Each row is followed by its class. Each block has new classes.
[-0.25  0.01  1.08 -3.65 -0.72  0.27  1.21  0.17  0.78  0.43  0.30 -0.27
  0.74  0.34 -3.34 -0.37  0.12 -0.61  0.02  0.66  0.10  1.06 -0.01 -1.16
 -0.04  0.34  2.45 -0.01  2.78  0.16  0.11 -3.16  0.22 -0.18  0.26 -0.33
  0.37  0.14 -0.06 -0.27 -3.09  2.35 -0.34 -0.05  1.12 -1.93  0.34 -0.30
 -0.66 -1.16  0.40  0.33  0.36  0.79 -0.10 -0.54 -0.14]	[27]
[ 0.10  0.21  0.58 -1.68  0.14  0.96  0.55  0.18  0.09  0.24 -0.11 -0.29
  0.36  0.22 -1.75 -0.20 -0.45  0.27 -0.03 -0.09  0.35 -0.25  0.93 -0.24
  0.09 -0.11  0.55  0.19  0.71  0.59  0.04 -1.00  0.38  0.09  0.19  0.03
  0.26  0.76 -1.11 -0.29 -2.75  0.90  0.01  0.04  0.33 -1.29  0.27 -0.73
 -0.37 -3.50  0.52  0.26  0.04 -0.34  0.84 -1.31  0.31]	[20]
[-0.66 -1.63  0.93 -3.75  0.63 -0.03  0.26 -0.55  0.41 -0.24 -0.10 -0.37
 -0.10  1.70 -2.04  0.51  0.42  0.04 -0.31 -0.19  1.02 -0.35  0.57  0.13
  0.03  0.33  0.49  0.65  1.93  0.48 -0.03 -1.19 -0.96 -0.43  0.89 -0.01
  1.52  1.60 -0.67 -0.45 -2.94  0.76  2.46 -0.36  0.49 -1.74 -0.40  0.83
 -0.73 -1.94  0.18  0.58  0.15 -0.04  1.16  1.13  0.73]	[27]
[ 0.01 -2.62  0.32 -2.49  0.09  0.12  0.50 -0.11  0.99  0.43  0.81 -0.28
  0.38  1.19 -2.75 -0.97  0.35 -1.18 -0.04  0.26 -0.09  0.45  0.06 -0.12
  0.24  0.17 -1.18 -0.28  2.31 -0.16 -0.10 -2.79 -0.26 -0.81  0.52 -0.07
  0.55  0.74 -0.49 -0.10 -1.44  0.29  0.63  0.01  0.23 -1.54 -0.18 -0.03
 -0.60 -0.16  0.13  0.23  0.12  0.06  0.50  0.75  0.49]	[20]
[-0.31  0.61 -0.54 -1.96 -0.34 -0.79 -0.95  0.07  0.46  0.53  0.19 -0.19
  0.03  1.66 -2.08  0.34 -0.16  0.11  0.44 -0.02  1.99  0.60  0.63 -0.38
 -0.66  0.48 -0.13  0.14  1.15  0.06 -0.29 -0.32 -1.40  0.04  0.04 -0.25
  0.39  2.10 -0.18 -0.42 -2.13 -0.68  0.50  0.22  0.65 -0.47  0.11 -0.02
 -0.28 -1.70  0.03  0.20 -0.17  0.73 -0.41  1.09  0.54]	[20]
[-0.04  0.12  0.63 -2.23 -0.63  0.51  1.47  0.05  0.42 -0.20 -0.14 -0.04
 -0.14 -0.09 -1.29  0.09 -0.29 -0.49 -0.03  0.84  0.24  0.19 -0.02 -0.22
 -0.46 -0.19  1.28  0.30  0.89  0.39  0.07 -1.25  0.36 -0.01  0.00 -0.07
  0.61  0.25 -0.16 -0.14 -2.71  0.93 -0.07 -0.37  0.85 -0.51  0.66 -0.07
 -0.65 -0.72  0.37  0.48  0.64 -0.04 -0.16 -0.14  0.14]	[27]
[-0.59 -0.04 -1.17 -4.36  0.17 -0.46 -0.25  0.36  0.43  0.63 -0.73 -0.23
  0.24  0.09 -4.32 -2.21 -0.51 -1.03 -0.40  0.08  1.36 -0.35  0.50 -1.04
  0.09 -0.05  1.03 -0.02  1.33 -0.36  0.38 -0.90  0.25 -0.24  0.54 -0.15
  0.35  1.85 -0.12 -0.75 -3.97  1.24  0.08 -0.20  0.77 -1.98  0.21  0.11
  0.39 -6.21 -0.60  0.08  0.51  0.67  0.90 -0.22  0.83]	[27]
[ 0.53 -0.26 -0.07 -0.46 -0.03 -0.30  0.14  0.31  0.39  0.56  0.69 -0.08
  0.18  0.11 -0.98 -0.74 -0.23 -0.28  0.25 -0.12  0.02  0.80  0.34 -0.25
 -0.36 -0.17  0.02 -0.36  0.44  0.06 -0.02  0.62 -0.34  0.01 -0.39  0.31
 -0.80  1.03  0.05 -0.14 -0.38 -0.81 -1.34 -0.07 -0.20 -0.45  0.25 -0.42
 -0.02  0.55 -0.28  0.34 -0.41 -0.44  0.65  0.40  0.11]	[27]
[-0.04  0.86  1.07 -2.88 -0.04  0.22  0.22 -0.02  0.08 -0.16  0.58  0.28
 -0.25  0.25 -1.54  0.25 -0.53 -0.51 -0.21 -0.34  0.56  0.00  0.24 -0.12
  0.12  0.18  0.51  0.11  0.58  0.60  0.19  1.35 -0.53 -0.03  0.00 -0.51
  0.44  1.85 -0.46 -0.06 -3.17 -0.36 -0.07 -0.28  0.54 -0.74 -0.04 -0.20
 -0.27 -1.45  0.33  0.61  0.06 -0.16  0.96  1.19  0.70]	[20]
[-0.40  1.63 -0.31 -2.17 -0.96  0.69 -0.17 -0.39 -0.35  0.00  1.38  0.05
  0.40  0.19 -0.31 -0.46  0.91 -0.10 -0.02  0.27 -0.13 -0.20  0.15 -0.61
  0.26 -0.02  2.37  0.50 -0.45  0.14 -0.41 -0.48  0.47  0.27 -0.43 -0.34
 -0.73 -1.24  0.56 -0.37 -2.39  2.97 -1.18 -0.25  0.36  0.46  0.42  0.13
  0.45 -0.22 -0.49 -0.56 -0.18  0.64 -0.01  0.26 -0.34]	[20]
[ 0.36 -1.19  0.44 -1.45 -1.05  0.95  0.93  0.07  0.36  0.33  0.53 -0.07
  0.46 -0.74 -0.96 -0.84 -0.93 -0.30  0.07  0.12 -0.18  0.94  0.05 -1.16
 -0.18 -0.01  1.28 -0.08  0.34  0.35  0.19 -1.62  0.21  0.61 -0.41 -0.34
 -0.20 -0.97  0.35 -0.17 -2.19  0.74 -1.53 -0.11  0.20 -0.33  0.39 -0.12
  0.01  1.87  0.17  0.08  0.26 -1.18 -0.11 -0.49 -0.40]	[20]
[-0.28 -0.51  0.47 -2.53 -0.08  0.16  0.18  0.18  0.51 -0.70  0.15  0.16
 -0.07 -0.31 -1.07  0.48 -0.66 -0.61  0.31  0.61 -0.06  0.24  0.62 -0.69
 -0.09 -0.08  0.28  0.31  0.28  0.24 -0.01 -1.01  0.02 -0.13 -0.07 -0.16
  0.58  0.59  0.27 -0.10 -1.77  0.33 -0.02 -0.35  0.46 -0.56  0.09  0.29
  0.38 -0.18  0.41  0.30  0.36  0.59  0.08  0.55  0.24]	[20]
[-0.39 -1.05 -0.52 -3.11  0.28 -0.60  0.32 -0.02  1.08  0.55  0.11 -0.19
 -0.02  1.00 -3.57 -0.65 -0.50 -0.75  0.15 -0.06  0.96  0.08  0.24 -0.91
  0.05 -0.08 -0.37 -0.24  1.42 -0.11  0.15 -0.16 -0.52 -0.37 -0.05 -0.23
  0.86  3.64 -0.46 -0.24 -2.56 -0.51  0.84 -0.32  0.07 -1.24  0.03 -0.08
 -0.17 -2.78 -0.06  0.48  0.48  0.64 -0.30  0.17  0.43]	[27]
[ 0.08  1.71  1.53 -0.24  0.06  0.11 -0.41 -0.08 -0.27 -0.23  0.11  0.01
  0.25 -1.01  0.29  0.43  0.07  0.05  0.08 -0.04  0.26  0.82  0.27  0.10
  0.05  0.58  0.57 -0.02  0.26  0.09 -1.41  0.27 -0.66  0.51 -0.31  0.00
 -1.77 -0.15 -0.36  0.29 -0.18  0.02 -0.23  0.23  0.89 -0.30 -0.09 -0.23
 -0.12 -0.45  0.05  0.43 -0.70 -0.30  1.15  0.25 -0.15]	[20]
[-1.12 -0.55  0.02 -3.81 -0.34  0.32  0.19 -0.08  1.16  0.05  0.14  0.14
  0.29 -0.14 -3.74 -0.59  0.36 -0.89 -0.01  0.53  0.31  0.69  0.28 -0.63
  0.05 -0.20  1.33  0.01  2.59 -0.65  0.13 -3.24  0.31 -0.39 -0.05 -0.71
  1.17  0.50  0.25 -0.59 -2.58  2.27  0.49 -0.27  1.39 -1.93 -0.03 -0.35
 -0.44 -3.09  0.13  0.32  0.78  2.17 -0.47 -0.91  0.04]	[20]
[-0.40  1.11 -1.86 -2.88 -0.34 -1.18 -0.29  0.08  0.43  0.85 -0.25 -0.16
  0.16  1.30 -2.45 -0.94 -0.60 -0.80  0.48  0.06  0.68  0.20  0.23 -0.73
  0.17 -0.42  0.22 -0.18  1.01 -0.41 -0.04  0.61 -0.31 -0.35 -0.24 -0.32
  0.41  2.19  0.11 -0.55 -2.23 -0.29 -0.40 -0.13  0.21 -0.47  0.21 -0.04
  0.24 -2.66 -0.81  0.41  0.52  1.33 -0.62  0.47 -0.16]	[27]

Each row is followed by its class.
[-0.16  0.40 -0.70  1.00  0.11  0.20 -0.03  0.18 -0.05 -0.19 -0.37 -0.35
  0.59  0.19  0.78  0.31 -0.39  1.51  0.42  0.01 -0.24 -0.94  1.80  0.31
  1.43  0.14 -0.31  1.99 -0.45  0.03 -1.20 -0.22  0.84  1.28 -1.15 -0.18
  0.65  0.05  1.81  0.53 -1.09 -0.09 -0.03 -1.44 -1.94 -0.21  0.14  1.41
 -1.29 -0.10 -2.63 -0.78 -0.29 -0.68 -0.43 -0.33  3.09]	j247
[-0.19  0.06  0.01  0.53  0.18  0.74 -0.55  1.24  1.25  0.22 -0.09 -0.28
 -0.16 -0.28  0.04  0.06 -0.05  0.15  0.45  0.53  0.00 -0.62 -1.06 -0.70
 -0.27  2.05  0.03 -1.04  0.59  0.01 -0.14  0.01  0.51 -0.12 -0.11 -0.59
 -0.16 -0.01  1.22  0.90  0.30  0.01 -0.23  0.17 -0.84 -1.44  0.01 -0.53
  0.00  0.12 -0.02  0.17  0.40 -0.34 -0.68  0.23  1.49]	j983
[ 0.54  0.37 -0.33  0.23 -0.84  0.25  0.58  0.62 -1.31 -1.45 -0.11 -0.72
  0.59  0.40  0.29  0.29 -0.76  0.57  0.83  0.32 -0.16 -0.15  0.38 -1.19
  0.82  2.40 -0.11 -0.17  0.11  0.64 -0.11  0.31  1.17  0.11  0.07  0.21
 -0.16 -0.21  0.18  0.58 -0.18 -0.47 -0.10 -0.54 -1.50  0.25 -0.03  1.11
 -0.98 -0.46 -0.33 -0.42  0.05  0.95 -0.07  0.02  2.38]	J779
[-0.16 -0.06 -0.44  0.49  0.18  0.52 -0.79  0.52  0.37  0.39 -0.20  0.02
 -0.41  0.07  0.21  0.43 -0.51 -0.18 -0.11  0.99 -0.14 -0.38 -0.19 -1.11
  0.31  0.98 -0.29  0.02 -0.17 -0.21 -0.25  1.52  1.19 -0.22 -0.82 -0.04
  0.38  0.03  0.69  0.65  0.96  0.21  0.23 -0.91 -0.89 -1.05 -0.04  0.32
  1.03  0.18 -0.13 -0.24  0.15 -0.42 -0.03  0.00  2.21]	J285
[ 0.09  0.27  0.17  1.00  0.03  0.57 -0.20  1.40 -0.25 -0.10 -0.04 -0.97
  0.38  0.25 -0.28  0.01 -0.37 -0.01 -0.09  0.67 -0.33 -0.77  0.91 -0.41
 -0.70  1.36 -0.21  0.71  0.63 -0.06 -0.70  0.00  0.43  1.66 -0.05  0.19
  0.28 -0.06  1.81  0.89  2.07 -0.19  0.12 -0.28 -0.74 -0.10  1.12  0.35
 -0.91 -0.36 -0.62  0.01 -0.24  0.51 -0.25 -0.11  0.10]	J285
[-0.34 -0.14 -0.57  0.07 -0.09  0.36 -0.03 -0.21  0.18 -0.66 -1.15 -0.40
 -0.26  0.28  0.45  0.01 -0.44 -0.35  0.17  0.51 -0.10 -0.64 -0.98 -1.78
  0.45  3.35 -0.28 -0.76  0.09  0.33 -0.56  0.26  1.22 -0.92  0.10  0.65
 -0.55 -0.53  0.44  0.58  1.01 -0.14  0.54 -0.30 -1.11 -0.25 -0.02  0.41
 -0.22 -0.77  0.36 -0.19  0.55  0.16 -0.39 -0.21  2.75]	j983
